Below is a small trained network, with its code and all its weights. Each question gives an input and a target symbol and asks what happens when units are switched off, that is, made to give their printed mean instead of their output.

import numpy as np


def w(rows, s, z=0):
    codes = np.array(rows[::2]) - 128.0
    scale = np.full(codes.shape[1], s)
    scale[-1] = z or s
    return codes * scale


def f(y):
    return np.maximum(y, 0)


def softmax(a):
    e = np.exp(a - a.max(-1, keepdims=True))
    return e / e.sum(-1, keepdims=True)


def log_softmax(a):
    a = a - a.max(-1, keepdims=True)
    return a - np.log(np.exp(a).sum(-1, keepdims=True))


def net(x, mask):
    ids = ['ΓΔΛΠΦαεζηθμξστψω'.index(c) for c in x.split()]
    T = len(ids)
    res = E[ids] + P[:T]
    u = 0
    for l in range(2):
        q, k, v = (res @ M[l].T for M in (Q, K, V))
        z = softmax(np.where(np.tri(T) > 0, q @ k.T / 3**0.5, -1e9)) @ v
        res = res + np.where(mask[u], z, O[l][:, -1]) @ O[l][:, :-1]
        u += 1
        y = f(res @ A[l][:, :-1].T + A[l][:, -1])
        res = res + np.where(mask[u : u + 8], y, B[l][:, -1]) @ B[l][:, :-1]
        u += 8
    return log_softmax(res[-1] @ U[:, :-1].T + U[:, -1])


Q, K, V, O, A, B = {}, {}, {}, {}, {}, {}
E = w([
[77,104,127],'Γ',
[6,88,104],'Δ',
[114,126,127],'Λ',
[140,133,116],'Π',
[152,128,112],'Φ',
[127,155,121],'α',
[141,131,116],'ε',
[153,133,109],'ζ',
[149,127,114],'η',
[165,122,105],'θ',
[147,163,116],'μ',
[52,89,167],'ξ',
[150,110,142],'σ',
[77,125,156],'τ',
[182,132,171],'ψ',
[152,106,184],'ω',
],0.015)
P = w([
[179,172,139],'0',
[107,2,32],'1',
[24,204,170],'2',
[199,146,176],'3',
[136,14,105],'4',
[10,213,126],'5',
[215,118,216],'6',
[156,6,164],'7',
[3,223,80],'8',
[205,131,199],'9',
[110,57,71],'10',
],0.0099)
Q[0] = w([
[200,68,254],'L0H1',
[198,4,139],'L0H1',
[210,6,159],'L0H1',
],0.009)
K[0] = w([
[106,149,1],'L0H1',
[92,236,65],'L0H1',
[99,210,60],'L0H1',
],0.0083)
V[0] = w([
[137,160,1],'L0H1',
[123,61,189],'L0H1',
[56,188,28],'L0H1',
],0.0047)
O[0] = w([
[148,157,2,89],'L0H1',
[135,43,218,105],'L0H1',
[56,165,1,254],'L0H1',
],0.0043,0.00037)
A[0] = w([
[164,255,116,129],'L0N1',
[58,104,53,3],'L0N2',
[132,200,207,182],'L0N3',
[98,164,214,92],'L0N4',
[236,103,219,174],'L0N5',
[227,155,99,37],'L0N6',
[77,154,187,159],'L0N7',
[43,90,124,8],'L0N8',
],0.0079,0.0032)
B[0] = w([
[44,97,185,214],'L0N1',
[227,108,243,157],'L0N2',
[134,176,164,247],'L0N3',
[161,141,167,189],'L0N4',
[101,173,24,253],'L0N5',
[254,52,242,166],'L0N6',
[158,100,168,211],'L0N7',
[171,198,38,163],'L0N8',
],0.0089,0.0037)
Q[1] = w([
[55,231,31],'L1H1',
[15,1,194],'L1H1',
[233,156,218],'L1H1',
],0.004)
K[1] = w([
[193,169,254],'L1H1',
[213,86,88],'L1H1',
[57,111,120],'L1H1',
],0.008)
V[1] = w([
[130,255,116],'L1H1',
[162,243,135],'L1H1',
[24,138,225],'L1H1',
],0.0061)
O[1] = w([
[187,253,115,187],'L1H1',
[211,222,140,226],'L1H1',
[45,185,219,253],'L1H1',
],0.0051,0.0013)
A[1] = w([
[131,128,73,255],'L1N1',
[134,126,79,247],'L1N2',
[139,135,184,127],'L1N3',
[6,120,137,78],'L1N4',
[200,97,196,95],'L1N5',
[140,129,148,208],'L1N6',
[136,56,60,90],'L1N7',
[131,207,91,121],'L1N8',
],0.017,0.0075)
B[1] = w([
[80,59,119,249],'L1N1',
[55,67,122,243],'L1N2',
[168,128,190,236],'L1N3',
[126,95,47,205],'L1N4',
[254,80,55,188],'L1N5',
[122,111,167,254],'L1N6',
[144,222,191,216],'L1N7',
[84,214,30,208],'L1N8',
],0.013,0.006)
U = w([
[68,98,214,240],'Γ',
[66,71,71,123],'Δ',
[40,216,79,22],'Λ',
[130,143,84,172],'Π',
[168,99,91,81],'Φ',
[100,224,154,232],'α',
[133,137,87,124],'ε',
[179,96,99,113],'ζ',
[156,106,85,112],'η',
[197,58,101,3],'θ',
[175,174,149,251],'μ',
[214,74,224,31],'ξ',
[115,139,48,74],'σ',
[150,189,253,113],'τ',
[201,142,84,6],'ψ',
[125,177,61,79],'ω',
],0.014,0.005)

Each question gives the input, a string of symbols that net reads in full, and the target symbol t.
The units are the heads (3 rows each of Q, K, V and O) and the neurons (one row each of A and B). Each row of codes is followed by its name. A weight is (code - 128) times the scale printed after its matrix; where a second scale follows, it is the last column's (O, A, B and U).
mask holds one flag per unit, layer by layer, with each layer's heads first. A switched-off unit (its flag False) gives its mean, the last column of its rows in O or B, instead of its output. The means were averaged over made-up inputs and are rounded, as every weight is.
A unit's drop is (log p(t) with every unit on - log p(t) with that unit switched off) / (log p(t) with every unit on - log p(t) with every unit switched off).
The circuit of an input: a set's keep is (log p(t) with only the set's units on - log p(t) with every unit switched off) / (log p(t) with every unit on - log p(t) with every unit switched off). Starting from the 12 units with the biggest drops (on a tie, the unit counted first), units are removed one at a time, each time the one whose removal leaves the highest keep (on an exact tie, the one counted first), for as long as the keep stays at least 0.8.
circuit, biggest first: the units of the circuit, biggest drop first
unit that matters most: the unit with the biggest drop
k most important neurons: the k neurons with the biggest drops, biggest first
k most important neurons of layer l: the k neurons of layer l with the biggest drops, biggest first
input ψ ξ α, target τ: circuit, biggest first => L0H1, L0N5, L1N3
input α μ Λ, target Λ: 4 most important neurons of layer 1 => L1N8, L1N4, L1N5, L1N7
input Π Φ τ Λ τ Γ θ ξ μ ψ η, target Γ: circuit, biggest first => L1N8, L1N4, L1N5
input Λ ξ α α, target α: circuit, biggest first => L0N5, L1N8, L1H1, L1N4
input θ τ ξ ω ξ μ ξ τ, target Δ: circuit, biggest first => L1N4, L1H1
input Δ μ ζ ψ μ, target Δ: unit that matters most => L1N3
input τ ξ Λ μ ζ η η ζ, target Δ: 3 most important neurons of layer 1 => L1N3, L1N1, L1N2
input σ α μ ζ μ μ Λ Φ, target Γ: 3 most important neurons => L1N7, L1N8, L1N4
input α μ τ ξ, target ξ: 2 most important neurons => L1N8, L0N7
input η ζ Δ θ ξ Δ θ ε ζ μ ψ, target Γ: 2 most important neurons of layer 0 => L0N5, L0N3
input μ τ Π α ξ τ ξ α, target Δ: circuit, biggest first => L1N3, L0N6, L1N7
input μ Π η μ ζ η θ, target θ: 2 most important neurons of layer 1 => L1N5, L1N7
input α μ θ, target Λ: circuit, biggest first => L0H1, L1N8
input ψ μ α Γ α ζ θ ψ, target Δ: unit that matters most => L0N5
input ω ω μ α ψ μ, target τ: circuit, biggest first => L0H1, L0N5, L1N3
input α η ζ ζ σ, target Γ: 2 most important neurons of layer 1 => L1N7, L1N8
input ξ α μ, target τ: 3 most important neurons => L0N5, L1N3, L0N7
input μ Π η, target Λ: 2 most important neurons of layer 0 => L0N6, L0N2
input Φ α τ ξ μ ψ μ ζ, target Γ: 4 most important neurons => L1N7, L1N8, L1N4, L1N5
input α α α μ ξ μ Φ ψ η, target τ: most important neuron of layer 0 => L0N5
input ψ ω μ α, target α: 3 most important neurons of layer 1 => L1N8, L1N4, L1N1
input Δ τ τ α ω, target Γ: 3 most important neurons => L1N7, L0N5, L1N8
input τ σ ψ α μ ψ, target τ: 2 most important neurons => L1N3, L0N6
input ψ Γ Γ ψ μ, target Γ: 2 most important neurons of layer 0 => L0N8, L0N3
input θ α μ, target Λ: 3 most important neurons of layer 0 => L0N6, L0N2, L0N3
input τ Π θ τ ψ Λ, target τ: 3 most important neurons of layer 0 => L0N5, L0N7, L0N4
input θ ε Π ψ, target ψ: unit that matters most => L0N6
input Π Φ α Φ ω, target Γ: 2 most important neurons => L1N7, L1N8
